Below are the code and all the weights of a small trained network. Each question names an input and a class and asks about switching units off, where a switched-off unit gives its printed mean instead of its output.

import numpy as np


def w(rows, s, z=0):
    codes = np.array(rows[::2]) - 128.0
    scale = np.full(codes.shape[1], s)
    scale[-1] = z or s
    return codes * scale


def f(y):
    return y / 2 * (1 + np.tanh(0.7978845608 * (y + 0.044715 * y**3)))


def log_softmax(a):
    a = a - a.max(-1, keepdims=True)
    return a - np.log(np.exp(a).sum(-1, keepdims=True))


def net(x, mask):
    res = np.array(x, float).reshape(1, 4) / 4 @ E
    y = f(res @ A[0][:, :-1].T + A[0][:, -1])
    res = res + np.where(mask, y, B[0][:, -1]) @ B[0][:, :-1]
    return log_softmax(res[-1] @ U[:, :-1].T + U[:, -1])


A, B = {}, {}
E = w([
[194,148,94,7],'x0',
[46,186,173,81],'x1',
[133,130,131,129],'x2',
[121,204,52,183],'x3',
],0.011)
A[0] = w([
[203,49,55,152,142],'n0',
[102,142,163,168,106],'n1',
[89,105,90,75,129],'n2',
[79,175,55,146,139],'n3',
[106,115,140,158,145],'n4',
[151,63,171,121,111],'n5',
[185,107,56,82,114],'n6',
[117,144,102,52,105],'n7',
[146,77,79,142,104],'n8',
[128,176,117,74,141],'n9',
[162,149,147,145,254],'n10',
[95,187,80,138,104],'n11',
[53,124,153,90,124],'n12',
[70,71,128,155,165],'n13',
[127,136,150,198,117],'n14',
[145,52,71,145,108],'n15',
[118,114,213,85,126],'n16',
[88,180,171,112,93],'n17',
[144,132,101,89,89],'n18',
[136,183,105,146,88],'n19',
[112,57,140,198,125],'n20',
[186,6,118,153,136],'n21',
[99,103,139,168,104],'n22',
[122,181,100,141,116],'n23',
[116,90,123,116,111],'n24',
[177,105,80,85,137],'n25',
[108,84,159,102,90],'n26',
[144,101,187,121,113],'n27',
[144,145,15,169,126],'n28',
[60,171,196,72,107],'n29',
[114,171,173,124,98],'n30',
[116,107,138,185,102],'n31',
[138,48,159,117,107],'n32',
[129,163,151,117,154],'n33',
],0.013)
B[0] = w([
[37,238,132,114,234],'n0',
[203,148,170,102,151],'n1',
[126,141,152,98,154],'n2',
[150,121,118,86,186],'n3',
[143,146,159,63,156],'n4',
[180,112,52,124,172],'n5',
[174,122,189,102,204],'n6',
[179,144,168,110,177],'n7',
[98,255,161,226,155],'n8',
[127,143,175,91,185],'n9',
[41,44,135,32,248],'n10',
[171,111,82,110,163],'n11',
[110,173,92,90,173],'n12',
[154,135,128,22,183],'n13',
[174,129,172,104,164],'n14',
[105,230,108,138,171],'n15',
[137,125,56,115,187],'n16',
[164,234,124,134,158],'n17',
[212,158,160,190,146],'n18',
[212,129,65,194,142],'n19',
[173,130,161,54,187],'n20',
[82,188,102,92,226],'n21',
[198,114,176,135,149],'n22',
[151,125,77,117,154],'n23',
[133,124,114,161,131],'n24',
[167,92,178,77,202],'n25',
[197,143,87,135,145],'n26',
[168,120,56,138,155],'n27',
[166,98,79,56,198],'n28',
[121,200,100,119,197],'n29',
[147,192,114,129,140],'n30',
[173,153,149,111,154],'n31',
[200,123,49,134,173],'n32',
[75,132,133,121,155],'n33',
],0.0081,0.013)
U = w([
[96,205,136,148,124],'0',
[182,84,44,125,91],'1',
[191,122,241,124,76],'2',
[109,104,140,108,250],'3',
[43,55,159,139,161],'4',
[79,150,148,254,86],'5',
[137,50,141,209,85],'6',
],0.014,0.011)

Each question gives the input, the list of numbers given to net, and the class t.
The units are the neurons (one row each of A and B). Each row of codes is followed by its name. A weight is (code - 128) times the scale printed after its matrix; where a second scale follows, it is the last column's (A, B and U).
mask holds one flag per neuron, in row order. A switched-off neuron (its flag False) gives its mean, the last column of its row in B, instead of its output. The means were averaged over made-up inputs and are rounded, as every weight is.
A unit's drop is (log p(t) with every unit on - log p(t) with that unit switched off) / (log p(t) with every unit on - log p(t) with every unit switched off).
The circuit of an input: a set's keep is (log p(t) with only the set's units on - log p(t) with every unit switched off) / (log p(t) with every unit on - log p(t) with every unit switched off). Starting from the 12 units with the biggest drops (on a tie, the unit counted first), units are removed one at a time, each time the one whose removal leaves the highest keep (on an exact tie, the one counted first), for as long as the keep stays at least 0.8.
circuit, biggest first: the units of the circuit, biggest drop first
top k neurons: the k neurons with the biggest drops, biggest first
drop of u: that unit's drop, to one decimal
input [0,-7,-4,4], class 0: circuit, biggest first : (n0)
input [4,-4,1,-8], class 1: top 2 neurons : (n32 n5)
input [-5,-6,-7,-8], class 1: top 2 neurons : (n32 n5)
input [-8,-4,-7,-6], class 2: top 4 neurons : (n20 n22 n14 n31)
input [6,-4,4,5], class 2: circuit, biggest first : (n6 n25)
input [0,-6,1,-5], class 0: circuit, biggest first : (n0 n21)
input [6,2,4,-6], class 1: circuit, biggest first : (n16 n0)
input [-7,-3,-6,-4], class 2: top 2 neurons : (n20 n22)
input [3,-2,2,-5], class 1: circuit, biggest first : (n32 n5)
input [-5,4,3,-1], class 2: circuit, biggest first : (n0 n1)
input [7,-8,-8,-3], class 0: top 2 neurons : (n0 n21)
input [6,6,5,-3], class 0: top 2 neurons : (n29 n12)
input [1,2,3,-5], class 1: top 2 neurons : (n0 n16)
input [0,-7,0,5], class 0: top 2 neurons : (n0 n8)
input [5,3,-4,-3], class 2: top 4 neurons : (n7 n0 n21 n9)
input [1,3,4,6], class 1: top neuron : (n0)
input [-2,5,5,-6], class 1: top 2 neurons : (n0 n16)
input [1,-7,2,3], class 0: drop of n0 : 0.2
input [0,-6,-5,1], class 0: drop of n8 : 0.1
input [-7,3,1,-1], class 2: drop of n9 : 0.0
